Below is a small trained network, with its code and all its weights. Each question gives an input and a class and asks what happens when units are switched off, that is, made to give their printed mean instead of their output.

import numpy as np


def w(rows, s, z=0):
    codes = np.array(rows[::2]) - 128.0
    scale = np.full(codes.shape[1], s)
    scale[-1] = z or s
    return codes * scale


def norm(h):
    return h / np.sqrt((h * h).mean(-1, keepdims=True) + 1e-5)


def f(y):
    return y / 2 * (1 + np.tanh(0.7978845608 * (y + 0.044715 * y**3)))


def log_softmax(a):
    a = a - a.max(-1, keepdims=True)
    return a - np.log(np.exp(a).sum(-1, keepdims=True))


def net(x, mask):
    res = np.array(x, float).reshape(1, 8) / 4 @ E
    u = 0
    for l in range(2):
        y = f(norm(res) @ A[l][:, :-1].T + A[l][:, -1])
        res = res + np.where(mask[u : u + 12], y, B[l][:, -1]) @ B[l][:, :-1]
        u += 12
    return log_softmax(norm(res)[-1] @ U[:, :-1].T + U[:, -1])


A, B = {}, {}
E = w([
[121,125,131,136,134,133,119,118,127,130,125],'x0',
[136,208,112,105,179,104,193,62,252,168,119],'x1',
[137,132,125,120,127,124,132,132,116,134,129],'x2',
[134,140,123,117,125,123,130,147,126,127,125],'x3',
[135,122,131,135,116,133,139,125,148,104,143],'x4',
[84,249,67,185,20,146,138,98,72,137,158],'x5',
[43,107,110,59,142,71,161,72,90,50,96],'x6',
[132,121,137,126,124,135,133,110,125,131,133],'x7',
],0.004)
A[0] = w([
[35,152,64,139,47,96,102,113,92,142,196,130],'L0N1',
[156,90,135,170,116,176,116,146,29,55,97,30],'L0N2',
[166,172,163,129,147,186,127,130,173,174,137,46],'L0N3',
[111,90,207,139,130,173,88,209,59,80,149,26],'L0N4',
[174,69,158,116,143,102,127,99,145,147,119,100],'L0N5',
[101,125,154,114,118,25,154,104,72,47,87,6],'L0N6',
[94,139,142,115,160,138,142,98,141,107,131,170],'L0N7',
[97,97,77,100,135,67,161,76,101,72,110,40],'L0N8',
[109,253,73,200,109,154,117,100,131,85,112,120],'L0N9',
[162,52,174,43,174,128,79,181,169,107,114,116],'L0N10',
[119,84,130,132,179,119,82,92,140,165,135,118],'L0N11',
[88,105,85,106,160,116,121,44,85,90,136,64],'L0N12',
],0.0042,0.0018)
B[0] = w([
[113,158,169,121,120,196,193,159,108,89,76,226],'L0N1',
[133,165,83,166,69,1,150,139,162,162,65,177],'L0N2',
[151,145,110,92,124,131,55,55,150,102,60,166],'L0N3',
[107,83,87,134,54,19,67,46,227,178,171,187],'L0N4',
[104,184,108,170,126,109,170,207,67,120,93,162],'L0N5',
[72,81,51,65,145,148,119,106,190,75,72,184],'L0N6',
[168,134,140,51,118,114,160,160,157,141,131,164],'L0N7',
[161,132,59,86,188,219,13,149,120,191,126,183],'L0N8',
[162,100,233,125,169,91,185,166,92,99,102,233],'L0N9',
[103,141,221,192,238,165,212,149,9,119,175,252],'L0N10',
[146,160,146,116,144,113,192,155,131,94,137,150],'L0N11',
[184,185,121,81,133,134,63,183,145,45,180,167],'L0N12',
],0.0035,0.0033)
A[1] = w([
[147,56,156,73,192,116,121,129,162,122,163,196],'L1N1',
[67,76,83,39,138,167,82,109,119,75,157,25],'L1N2',
[233,94,97,221,121,187,50,174,166,190,161,57],'L1N3',
[152,48,137,195,185,66,168,151,108,89,112,98],'L1N4',
[181,238,150,63,185,51,183,59,229,161,99,120],'L1N5',
[118,31,134,116,1,121,49,185,51,102,116,133],'L1N6',
[58,115,115,97,134,163,92,99,122,97,89,3],'L1N7',
[204,160,171,179,92,255,106,166,140,200,119,114],'L1N8',
[97,242,125,170,39,181,159,94,58,82,101,155],'L1N9',
[176,104,206,183,118,198,46,158,144,205,118,21],'L1N10',
[102,114,182,121,196,145,114,145,102,124,73,204],'L1N11',
[180,146,161,206,116,144,94,145,148,151,114,117],'L1N12',
],0.0044,0.0012)
B[1] = w([
[155,196,174,143,59,158,125,169,84,147,112,182],'L1N1',
[188,226,65,91,62,168,161,79,133,133,76,159],'L1N2',
[116,169,18,39,118,126,133,88,83,68,53,164],'L1N3',
[103,159,138,186,158,183,156,167,122,181,129,170],'L1N4',
[99,43,91,198,59,72,28,132,108,172,166,254],'L1N5',
[128,122,118,171,147,57,86,59,254,231,180,192],'L1N6',
[159,127,69,105,133,139,156,122,147,45,129,137],'L1N7',
[79,129,97,58,149,115,195,129,111,38,107,179],'L1N8',
[191,73,242,146,242,200,156,212,107,148,138,201],'L1N9',
[123,148,118,65,82,184,122,79,152,62,122,159],'L1N10',
[155,194,139,153,39,194,185,108,127,66,164,178],'L1N11',
[83,134,113,46,158,95,136,112,118,85,119,154],'L1N12',
],0.0047,0.0058)
U = w([
[129,122,254,184,180,190,192,186,81,121,150,173],'0',
[99,83,95,198,76,42,40,95,162,195,168,195],'1',
[120,169,51,15,100,167,136,90,106,26,92,3],'2',
],0.0075,0.00068)

Each question gives the input, the list of numbers given to net, and the class t.
The units are the neurons (one row each of A and B). Each row of codes is followed by its name. A weight is (code - 128) times the scale printed after its matrix; where a second scale follows, it is the last column's (A, B and U).
mask holds one flag per neuron, layer by layer. A switched-off neuron (its flag False) gives its mean, the last column of its row in B, instead of its output. The means were averaged over made-up inputs and are rounded, as every weight is.
A unit's drop is (log p(t) with every unit on - log p(t) with that unit switched off) / (log p(t) with every unit on - log p(t) with every unit switched off).
The circuit of an input: a set's keep is (log p(t) with only the set's units on - log p(t) with every unit switched off) / (log p(t) with every unit on - log p(t) with every unit switched off). Starting from the 12 units with the biggest drops (on a tie, the unit counted first), units are removed one at a time, each time the one whose removal leaves the highest keep (on an exact tie, the one counted first), for as long as the keep stays at least 0.8.
circuit, biggest first: the units of the circuit, biggest drop first
k most important neurons: the k neurons with the biggest drops, biggest first
top k neurons in layer l: the k neurons of layer l with the biggest drops, biggest first
drop of u: that unit's drop, to one decimal
input [7,0,4,-6,-4,-4,-5,8], class 2: circuit, biggest first : [L1N3]
input [-4,6,1,-3,-4,1,-7,6], class 2: 2 most important neurons : [L1N3, L1N8]
input [-5,-6,-3,-6,0,0,-6,-7], class 1: 4 most important neurons : [L0N4, L1N6, L0N2, L0N8]
input [6,-8,2,7,3,-2,8,1], class 1: 2 most important neurons : [L1N6, L0N4]
input [-5,-5,-4,6,6,6,5,7], class 0: top 2 neurons in layer 1 : [L1N9, L1N5]
input [-8,2,-1,-3,7,3,3,-5], class 0: 3 most important neurons : [L1N9, L0N1, L0N9]
input [-7,7,-1,3,4,7,0,6], class 0: 2 most important neurons : [L1N9, L0N4]
input [6,-4,-6,-7,-8,-3,-2,-7], class 1: 3 most important neurons : [L0N4, L1N9, L0N9]
input [4,-2,0,-8,2,5,-6,0], class 2: 4 most important neurons : [L1N3, L1N8, L0N10, L1N10]
input [1,8,3,-1,7,-7,-3,-4], class 1: 3 most important neurons : [L1N5, L1N9, L0N9]
input [-8,3,-7,2,-5,8,7,-5], class 0: 2 most important neurons : [L1N9, L0N9]
input [-8,-3,8,5,-4,3,-4,-1], class 2: top 2 neurons in layer 1 : [L1N3, L1N5]
input [3,0,4,-8,-6,6,6,-3], class 0: top 2 neurons in layer 0 : [L0N1, L0N9]
input [1,7,3,-7,6,0,5,-2], class 1: circuit, biggest first : [L1N5]
input [-6,-4,7,1,6,6,4,-1], class 0: 2 most important neurons : [L1N9, L0N1]
input [-6,6,-7,8,-5,0,5,1], class 1: drop of L1N5 : 0.9
input [-5,0,3,-3,5,8,-5,6], class 0: drop of L1N9 : 0.6
input [-3,4,8,-3,2,-1,3,-3], class 1: drop of L1N5 : 0.6
input [0,0,-8,0,6,8,6,6], class 0: drop of L1N9 : 0.7
